(in the rows, 128 means zero)
Facts:
biflem ρ vokil, lukis, miklos
biplak ρ konin, bosil, bratidil, ledak, razezir
bratribre ρ bosil, flekli
briminam ρ kenu, pledro
bripla ρ skila, lobol
bruskes ρ kita, klebru, miklos
defen ρ gragrafun, nobeklik, zofu
ditrol ρ kunel, mobim, tribrur, rila, miklos
dofubok ρ zusur, dreklebi, stiklekol
draplim ρ lobol
drili ρ moklas, grukor, zinire
drisik ρ naflon, flopobam
drofloflor ρ flostal, vekluk
drogrul ρ pimulir, govanum, vasa, skila, skufem, moki
dunas ρ kunel, staplufen, letrar, palu, gradrer
dustik ρ bigrus, dostak, drepor, tegram, tobuk
fastas ρ stefom, dolen, zofu
flabrar ρ flaflur, grukor, pite
flirur ρ kita, grisak, gibak, grukor, trokluzus
flodrus ρ konin, moki
forik ρ pagim, poklos
gigo ρ kliflus
gipok ρ gravuki, grisak, sokli
groplasim ρ pimulir, tuzek
grorul ρ gatror, drivupan
kaginok ρ pimulir, leploze, zofu, sodrikil
kodro ρ kita, klebru, zalo
kostidror ρ govanum, plitri, tribrur, dreklebi, sokli
mikel ρ skufem, zekler, leploze, trokluzus
mupestir ρ fanun, pibapun
naku ρ dolen, dristila
nivak ρ zusur, bratidil, grupu
nomim ρ vokil, zinire
pafunus ρ ledak, pledro
paklik ρ zabru, drepor, drivupan
pastin ρ stefom, vekluk
pedatre ρ vezevar, drivupan, pabruskas
platu ρ lepe, sebo
plebrigik ρ vasa, drani, bestun, drufol, bratidil
rafe ρ stefom, fanun, mobim, tegram, diplol
rifu ρ letrar, grisak
rosokli ρ vasa, naflon, goskan
seklek ρ dreklebi
skegiskom ρ plitri, tasovam, pibapun
sofek ρ trokluzus
stabi ρ nobruker
susten ρ gravuki, stogris, gazu, goskan
tedrum ρ grutum, pige, vipan, letrar, galos, grukor, didren
tinal ρ vezevar, fanun, dostak, ledak, skagople
tizoter ρ vezevar, grutum, lepe, dolen, dreklebi, flekli
tula ρ driflus, dristila
tuvu ρ staplufen, nobruker, sokli
valek ρ galos
vugrun ρ grisak, stiklekol, moki
zafli ρ skila, bruko, skagople
zubesi ρ pite, dosu
zudetru ρ skila, gatol, motrok
bigrus γ kostidror, drepor, tupem
bosil γ dofon, fadrus, tribrur, briklim
briminam γ foski, truflon
bripla γ skila, fadrus, grizikor, fova, mikel, pabruskas, bratribre
bruskes γ vezevar, skila, dolen, staplufen, biplak
defen γ tasovam, zubesi, palu, sokli
didren γ drisik
diplol γ pimulir, filifle, dunas, dosu
dostak γ vokil, fastas, pedatre, tibar
drili γ rafe, skagople
drivupan γ foski, kunel, staplufen, rosokli, flekli, trokluzus, drofloflor
drogrul γ nivak, stiklekol
dronel γ stogris, trazim
dusel γ grizikor, stiklekol, stogris, skagople, trazim
flabrar γ deplal, briklim
flatan γ kaginok, tibar
fligibrom γ fadrus, skegiskom, votres, tupem
flirur γ groplasim, skagople, drofloflor
flofem γ draplim
flostal γ forik, vofloskos
fofle γ votres
gatror γ gugak
gebrik γ flaflur, naku, motrok, sofek, trazim
govanum γ staplufen, zudetru, mikel, goskan, kliflus
grabulur γ vezevar, biflem, plebrigik, gazu
gragrafun γ galos, fova, pagim, sodrikil
gravuki γ biplak, tobuk, gomuk
grorul γ kita, vokil
grukor γ bestun, zudetru, naflon, zafli
grupu γ plebrigik
gumor γ kita, plebrigik, tasovam
guzili γ dustik, miklos
klebru γ kunel, dunas, sepluk
konin γ groplasim
ledak γ flodrus, tinal, grisak
lepe γ briklim
leploze γ mupestir
lobol γ forik, fova, vekluk
lukis γ sebo, rifu, pite, zafli
mobim γ druvo, bratribre
moki γ moklas, grisak, razezir
mustak γ nobruker, zolel
nobeklik γ filifle, poklos
nomim γ vofloskos
paklik γ pibapun, rafe, sofek, briklim
pastin γ grutum, sebo, pedatre, poklos, zofu
pige γ kenu, flekli
pigren γ palu
rukle γ plitri, dreklebi, zofu
seklek γ pite, sokli
skuvol γ rosokli, palu
stefom γ dofon, flopobam, drofloflor
taskimas γ kenu, gigo, groplasim
tegram γ susten, drufol, pedatre
tizoter γ fadrus
tula γ pibapun, driflus
vugrun γ flodrus, vipan, bestun, pite, flopobam
vures γ vipan, rafe, dristila
vuse γ foski, skufem, drani, rosokli
zabru γ pibapun, zofu, gugak
zalo γ tasovam, topiflu
zekler γ moklas, stabi, tibar, rila
Σ e <- bestun, bruko, dreklebi, filifle, flostal, gragrafun, kliflus, mikel, mustak, nobruker, pedatre, pledro, rosokli, sebo, stabi, stogris, taskimas, tobuk, vekluk, vokil, vures
Σ c <- biflem, bratidil, dofubok, drufol, dusel, forik, galos, gatol, grorul, kodro, ledak, lepe, leploze, letrar, lobol, lukis, mobim, naflon, pafunus, pigren, plitri, razezir, rukle, seklek, skagople, skufem, stiklekol, vasa, vugrun, zusur
Σ a <- bigrus, bripla, didren, dofon, dolen, drani, drili, drisik, drivupan, druvo, dunas, dustik, fanun, flaflur, flirur, flopobam, fova, gatror, gazu, gigo, goskan, grabulur, gravuki, grukor, grutum, guzili, kaginok, klebru, moki, palu, pastin, pibapun, pite, rifu, sepluk, sodrikil, sokli, tedrum, tegram, trazim, tribrur, tula, tupem, tuvu, valek, vezevar, zabru, zafli, zofu, zudetru
Σ b <- biplak, briklim, bruskes, defen, ditrol, dosu, draplim, drepor, dristila, drogrul, fadrus, flatan, flekli, fligibrom, flodrus, flofem, fofle, foski, grizikor, grupu, gugak, gumor, konin, kunel, motrok, nobeklik, paklik, pige, pimulir, rafe, sofek, staplufen, tizoter, truflon, votres, vuse, zalo, zekler
Σ f <- bosil, bratribre, driflus, gebrik, gipok, gradrer, kita, moklas, mupestir, nomim, skila, skuvol, susten, tibar, zinire, zolel, zubesi
Σ g <- briminam, deplal, diplol, dostak, drofloflor, dronel, fastas, gibak, govanum, naku, nivak, tasovam, tinal, topiflu, tuzek, vipan
Σ d <- flabrar, gomuk, grisak, groplasim, kenu, kostidror, miklos, pabruskas, pagim, platu, plebrigik, poklos, rila, skegiskom, stefom, trokluzus, vofloskos
[bestun, biflem, bigrus, briklim, bruskes, defen, diplol, ditrol, dofubok, drili, drisik, dristila, drivupan, drofloflor, drogrul, dronel, druvo, dunas, dusel, fadrus, fastas, filifle, flabrar, flaflur, flostal, forik, galos, gatror, gebrik, gibak, gomuk, govanum, grabulur, gragrafun, gravuki, grizikor, grorul, grukor, grutum, gugak, gumor, guzili, kaginok, kenu, kodro, konin, ledak, lukis, mikel, miklos, mobim, moki, nobeklik, pagim, palu, pastin, pedatre, pibapun, pige, pimulir, pite, platu, plebrigik, razezir, rila, rosokli, rukle, sepluk, skagople, skila, skuvol, sodrikil, sokli, staplufen, stefom, stiklekol, stogris, tedrum, tinal, tizoter, tobuk, trazim, trokluzus, tuvu, vezevar, vipan, vofloskos, vokil, votres, vugrun, zafli, zalo, zofu, zudetru, zusur] ξ i
[biplak, bosil, bratidil, bratribre, briminam, bripla, bruko, deplal, didren, dofon, dolen, dostak, dosu, drani, draplim, dreklebi, drepor, driflus, drufol, dustik, fanun, flatan, flekli, fligibrom, flirur, flodrus, flofem, flopobam, fofle, foski, fova, gatol, gazu, gigo, gipok, goskan, gradrer, grisak, groplasim, grupu, kita, klebru, kliflus, kostidror, kunel, lepe, leploze, letrar, lobol, moklas, motrok, mupestir, mustak, naflon, naku, nivak, nobruker, nomim, pabruskas, pafunus, paklik, pigren, pledro, plitri, poklos, rafe, rifu, sebo, seklek, skegiskom, skufem, sofek, stabi, susten, taskimas, tasovam, tegram, tibar, topiflu, tribrur, truflon, tula, tupem, tuzek, valek, vasa, vekluk, vures, vuse, zabru, zekler, zinire, zolel, zubesi] ξ h
{bestun, bigrus, bripla, didren, dofubok, dostak, drani, dreklebi, drivupan, dronel, filifle, flabrar, flofem, galos, goskan, govanum, gradrer, gravuki, grisak, grukor, grutum, klebru, kunel, ledak, lepe, mobim, mustak, paklik, palu, pigren, pimulir, platu, rafe, rifu, rosokli, sebo, sodrikil, staplufen, susten, topiflu, tribrur, truflon, tula, tuvu, vures, zubesi} Ψ k
{biflem, bratribre, bruko, bruskes, dolen, draplim, drepor, driflus, drisik, dristila, drogrul, dunas, dusel, flaflur, fofle, fova, gebrik, letrar, moki, moklas, naflon, naku, plebrigik, plitri, sepluk, skagople, tasovam, tobuk, trokluzus, tupem, vezevar, votres, zafli} Ψ n
{biplak, briklim, deplal, ditrol, dofon, drufol, dustik, fadrus, fastas, flatan, gatol, gatror, gigo, grorul, gugak, kenu, kliflus, kodro, konin, kostidror, lukis, mupestir, nivak, nobruker, pabruskas, pastin, pibapun, pite, pledro, rila, rukle, skila, skufem, skuvol, stiklekol, tegram, vofloskos, zinire, zolel, zudetru} Ψ l
{bosil, defen, diplol, dosu, drofloflor, druvo, flostal, foski, gibak, grabulur, gragrafun, groplasim, grupu, kaginok, kita, mikel, nobeklik, pafunus, pedatre, poklos, razezir, skegiskom, taskimas, tibar, valek, vasa, vipan, zalo, zekler, zofu} Ψ m
{bratidil, briminam, drili, fanun, flekli, fligibrom, flirur, flodrus, flopobam, forik, gazu, gipok, gomuk, grizikor, gumor, guzili, leploze, lobol, miklos, motrok, nomim, pagim, pige, seklek, sofek, sokli, stabi, stefom, stogris, tedrum, tinal, tizoter, trazim, tuzek, vekluk, vokil, vugrun, vuse, zabru, zusur} Ψ j

Known rows:
[112  79 102 102 159 143 150 149 131 151 133 102 134 178  67 119 119 127
  77 146 153 176 183 179 156 109 142 163 142 144 108 119]: grabulur
[109 162 160 115 150 126 143 108 150 109 114 143  99 126 171 130 153 178
 165 127 146 148 111 181 101 109 154 131 139 145 137 130]: skila
[125  66  67  90 163 148 140 150  87 122 120 112 144 165  73 118  99 116
  76 169 155 168 173 177 183 160  97 172 160 127 100 102]: taskimas
[151 144  76 125 150 111 140  73 143  81 133 176 110 121 156 125 145 125
 121  96  94 176 105 103 164 159 164  80 149 112 101 123]: kunel
[112 101  95 100 120  88 124  88 137  63 110 135 100 120 162 129 147 131
 162 106 135 168 109 174 144 143 174 129 107 110 161 112]: fanun
[109 127 153 100  89 141 169 151  51 135  76  95 154 193  68 158 115 114
  94 157 151 119 177 130 150 150  65 166 157 145 169  94]: tizoter
[127  97  93 113 163 147 117 109 138  70 100 177 117 132 162 107 125 126
 172 134  97 169 108 109 176 171 140  77 159 101 120 111]: sebo
[109 140 101 150  92 112 145 104 103 114 138 154 103 168 154 110 144 144
 141 153  82 152 112 150 115 157 143  86 122  97 153 111]: gigo
[117 166  73 124 126  93 141 121 147 105 120 150 100 132 172 107 131 164
 169 160 122 151 106 170 111 145 146 102 127 103 145 130]: motrok
[120 133 134 134 162 158 146  69 143 142 147 164 110 147 118 109 152 143
  79  81  83 183 110 128 162 110 164  75 156 142 107 123]: palu
[166  71  93 125 163 142 131 142  72 137  88 169 112 153  66 127  98 124
  69 157 156 161 181  91 178 140 105 164 147 101  94 115]: fofle
[113 156 102 146  85 127 141 134 119 149 132 177 110 191 156 124 107 115
 184 158  73 123 110 156 122 151  68  78 139 112 147 122]: kostidror
[103  73 101  77 124 154 173 146 149 159 136 100 133 186  71 120 114 143
  69 152 149 185 173 187 176 112 103 172 161 151 106 125]: gumor
[106 149 124 159  86 129 147 144 108 138 130 165  93 184 156 113 132 158
 154 165  87 142 110 161 100 156  85  79 113  98 162 120]: nivak
[133 165 154 169 141 148 119 132 125 164 138 137 105 192  81 109 145 134
 164 163  80 119 137 177  97 112 156  89  98 115 161 115]: kaginok
[162 168  88 160 166 118 115  74 138 112 143 135 138 130 103 135 155 121
 118  85  89 147 118 173 114 109 164  90 136 148 123  83]: vipan
[183 154  81 161 173 120 113  77 125  82 142 183  97 116 109 144 146 126
 106  96  99 166 116 105 129 140 169  90 141 107  96 106]: letrar
[133 110 130 151 133 139 131  99 132  94 128 175  96 141 144 117 149 135
 137 138  87 167 111 106 136 160 131  77 129  94 138 124]: topiflu
[116 142  77  71 129 132 180 127 132 126 139  99 151 169  70 145 132 133
  86 108 156 185 172 179 172 119  93 168 160 160 100 118]: pige
[128 165 152 136 109 109 140  90 108  93  81 107 148 154 151 134 152 137
 174 109 121 117 115 122 104 125 124 114 154 140 167  96]: fadrus

Rows:
No name comes twice in this set of rows, the named rows included.
[141 132  97  68 162 147 183  79 137 110 126 107 153 122  63 146 144 156
  72  81 160 185 180 108 178 122 119 165 166 152  96 120] => grukor
[161  94 107 151 173 156 104 143 122  98  81 181  97 125 149 112 105 135
 171 148 128 129 110 113 141 136 162  85 126  88 112 108] => bruko
[178 164 156 114  99 138 171 142  51 106  72 103 154 186  61 182 117 112
 143 129 147 112 179  92 181 166  65 170 162 152 121  83] => flabrar
[135 152 153 125 168 142 126  72 145  94 119 153 123 123 146 126 153 136
 123  77 106 170 112  98 150 121 166  85 146 137 128 117] => grutum
[109  74 136  78 111 139 170 141 118  98  90 102 144 153  98 152 132 138
  83 102 158 177 175 163 166 111 129 170 159 156 129 115] => gatror
[178 141 112 156 166 138 110 121 136 107 122 176  86 122 149 122 137 161
 148 155 146 144 131 122 102 128 165  96 120  93  96 120] => naflon
[170 163  77 156 161  89 126  80 139 100 142 180 102 116 141 142 147 121
 117 131  88 173 114 175 123 122 163 107 123 126  99 112] => kita
[177 159 123 161 173 156 117  80 155 149 122 177 113 125 129 133 147 122
 158  94  94 137 142 137 135 102 162 101 159 141  96 122] => trokluzus
[110  63 115  69 143 146 147 155 123  73  87 142  97 133 124 158 119 133
  73 130 157 181 174 111 179 145 130 166 152 116 110 132] => dostak
[109  65 164  72 170 155 150 149 140  90  82 111 106 128 116 162 146 154
  80 115 168 173 179 135 170 112 111 164 164 148 110 132] => ledak
[139 131  79 161 145  99 119 117 131 135 142 174 101 147 129 105 127 122
 147 154  84 147 108 182 119 132 167 105 102 103 139 116] => foski
[160  95 133 146 164 166 141 136  76 153 118 134 147 192  59 124 109 114
  72 129 129 160 186 100 173 113  89 162 163 139  97 106] => bruskes
[103 112  85 112 104  96 117 119 139  71 106 178 112 138 169 164 128 112
 181 117  89 149 109 165 157 131 143 134 131 126 143 110] => pabruskas
[113  59 104  94 164 144 126 146 114 117 115  99 144 144  72 166 132 116
  78 102 155 171 181 183 168 107 163 166 136 149 127 102] => diplol
[133 148 144 155 166 145 109 130 139 125 116 147 105 129 159 126 151 137
 172 137 132 129 122 186  95 106 179 113 105 133 156 119] => razezir

The same objects again, as new rows of numbers:
Known rows:
[108 105 169 122 143 152 161  99 144 135 123 144  95 151 100  91 176 180
 125  99 148 110 106 165 156 105]: flirur
[120 144 133 136 114 119 143 145 126 110 120 126 114 109 119 138 103 126
 147 146 118 122 115 124 106 130]: votres
[ 92 113 117 147 106 133  99 142 123 136 123 138 134  99  52  85 164 150
 124 103 136 183 112 147 117 126]: mobim
[ 86 108 133 146 140 131  90 132 131 139 120 139 144 117  55  91 121 156
 113  91 121 170 124 151  90 131]: dostak
[114 121 132 137 179 147 128 109 143 149 114 141 161 127  39  94 138 170
 109  89 122 150 113 154 120 131]: lobol
[122 135 138 136 133 122 122 126 122  94 121 121 131 127 158 128  84 114
 134 125 123 118 118 151  98 136]: dofon
[108 128 124 146 130 134 122 146 132 153 122 143 142 107  15  97 170 166
 116  97 122 199 116 165 115 126]: stefom
[ 95 104 134 144  96 117 102 134 128 149 129 146 100 118 105  96 169 168
 128 107 157 155 114 115 104 115]: pastin
[100 110 115 146 143 151 100 126 133 141 109 140 160 118  78  90 116 161
 111  91 139 147 112 126 100 136]: bosil
[128 131 159 132 136 111 133 102 133 106 120 130 117 140 194 157  68 140
 137 136 130  81 127 109  91 137]: biplak
[121 134 136 134 103 119 129 124 119 100 121 125 122 103 129 139  95 128
 148 144 126 124 121 129 109 133]: fadrus
[ 98  99 146 137  91 123 111 111 133 145 124 151 109 117  97 112 147 183
 132 114 153 132 116  92 114 113]: defen
[ 99 104 128 144 105 128 110 117 126 147 124 139 129 114  77  95 165 166
 128 110 138 146 111 109 125 118]: grabulur
[ 91 110 111 139 100 140 116 139 124 137 124 134 128 110  71  75 157 147
 133 110 143 159 104 131 130 121]: lukis
[133 152 151 131 116 123 163 122 124 117 122 130 124 105 100 153 122 136
 147 139 110 148 119 171 122 135]: grizikor
[126 129 157 129 122 122 130 119 126 105 127 123 119 142 186 140 113 129
 136 125 131 109 117 152 100 134]: skegiskom
[111 115 118 142 146 132 113 122 130 119 111 128 156 127 119 111 110 144
 120 113 123 119 116 118 108 137]: gatol
[141 137 116 132 125 126 124 128 124  97 113 123 180 116 136 148 106 135
 133 139 124 132 111  85 118 155]: bestun
[118 134 142 136 134 126 125 131 125 100 123 118 130 126 160 128  83 117
 133 125 117 110 119 146 101 135]: deplal
[106 114 167 132 151 132 132 113 143 151 122 147 110 143  79 112 161 182
 113  92 142 144 116 163 111 123]: briminam

Rows:
No name comes twice in this set of rows, the named rows included.
[147 139 134 134 134 106 142 113 136 111 122 124 116 141 187 152 129 154
 136 148 143 112 108  63 110 132] => plebrigik
[104 109 160 128 131 171 150 119 140 142 121 145 102 134  85  95 177 168
 129  89 158 127 101 195 141 115] => nomim
[127 137 139 131 174 139 143 113 138 128 115 132 157 128  73 121 129 150
 118 108 108 141 119 158 121 134] => tuzek
[139 139 135 138 119 102 137 127 127 115 125 124 106 127 181 149 123 148
 139 143 130 129 111 100  93 134] => zafli
[127 127 153 122 124 135 146 107 123  90 124 119 119 138 186 127 113 113
 143 132 131  90 114 152 135 126] => rifu
[120 149 120 135 102 117 131 185 117 104 121 124 132 109 114 148  97 120
 142 132 125 183 105 139  84 153] => tobuk
[124 128 166 126 101 132 167 110 128 130 134 138  88 134 124 123 196 156
 142 122 145 132 101 177 142 112] => tedrum
[134 142 169 122 145 142 187 109 133 100 121 127 129 128 129 147 106 133
 144 132 123 112 116 181 138 128] => sofek
[127 136 143 134 143 127 143 128 134 110 116 122 109 136 181 146  96 136
 134 125 140 114 112 144  85 144] => bratribre
[115 117 150 136 130 128 106 117 130 133 124 136 124 136 151 129 121 159
 119 108 134 119 117 128  88 132] => pafunus

The same objects again, as new rows of numbers:
Known rows:
[124 113 127  82 131 149  67  95 142 175  75 108 130 192 149]: diplol
[104 119 147  85 144 137 115  82 118 209 106 154 144 151 137]: plitri
[132  93 146 110 162 137 113  89 134 168 133 163 122 167 167]: kodro
[105  82 120  78 115 125  70 108 131 194  72 116 116 166 180]: zekler
[130 110 142  75 145 139 115  85 121 192 109 169 139 163 109]: driflus
[110 104 135  93 164 145  91 104 106 174 121 134 117 126 139]: gazu
[135  79 152 121 153 142  98 102 117 173 127 163 162 127 119]: nivak
[118 129 145  78 146 152 103 100 115 191 117 158 162 159  95]: dolen
[140  87 119 121 139 136 116  64 134 206 114 158 148 141 120]: zafli
[144  87 136  92 143 165 111  64 112 179 147 139 147 153 108]: briklim
[116 111  92 104 148 152  91  80 106 201  93 110 134 152 142]: razezir
[124 104 115  95 150 144 121  64 110 195  77 125  97 152 129]: tibar
[130  81 128 109 154 123  99 110 121 158 129 148 117 127 155]: gipok
[117 104 127  82 143 173  88  80 112 202 124 113 143 140 149]: pimulir
[130  94 145 103 139 166  91 116 102 164 125 119 154 127 116]: motrok
[134  76 132  96 148 143 121  89 110 168 106 153 104 143 142]: zubesi
[134  73 140 111 143 156 107 112 103 151 136 146 128 130 135]: sofek
[116 121 141  87 141 149  59  98 142 197  93 111 133 166 142]: ledak
[137  97 110 129 142 134  97  91 114 168  68 135 140 154 124]: pafunus
[123  93 144  75 141 173 105  99  96 175 116 141 124 156 135]: kunel

Rows:
No name comes twice in this set of rows, the named rows included.
[140 100 148 125 140 126 123  48 146 199 108 136 122 143 153] => fastas
[142  67  67 113 150 170 102  98 113 152 110 153 148 134 134] => mikel
[127 108 158  68 121 154  99  84 118 189 108 151 160 178  92] => drepor
[130  66 129 128 123 134  67 107 148 179 126 172 175 157 153] => drogrul
[105 122 143  74 159 150 115  93 128 181 129 159 120 132 127] => nobruker
[123  88 119  63 129 166 112  92  99 178  91 122 122 160 151] => dosu
[121  97 137  94 165 140 115  78 133 169 105 138  97 121 154] => stabi
[ 99 105 133  77 156 150 105 102  95 199 111 135 113 138 156] => grisak
[120 109 114  91 163 181  87 104 118 156 139 130 138 125 129] => stogris
[125  89 118  73 122 154  83 101 134 170 101 126 117 182 175] => zalo
[142  96  91  99 154 176  94  97 106 162 118 142 142 174 121] => druvo
[110 113 155 105 156 129 113  76 122 213 105 133 136 128 138] => drufol

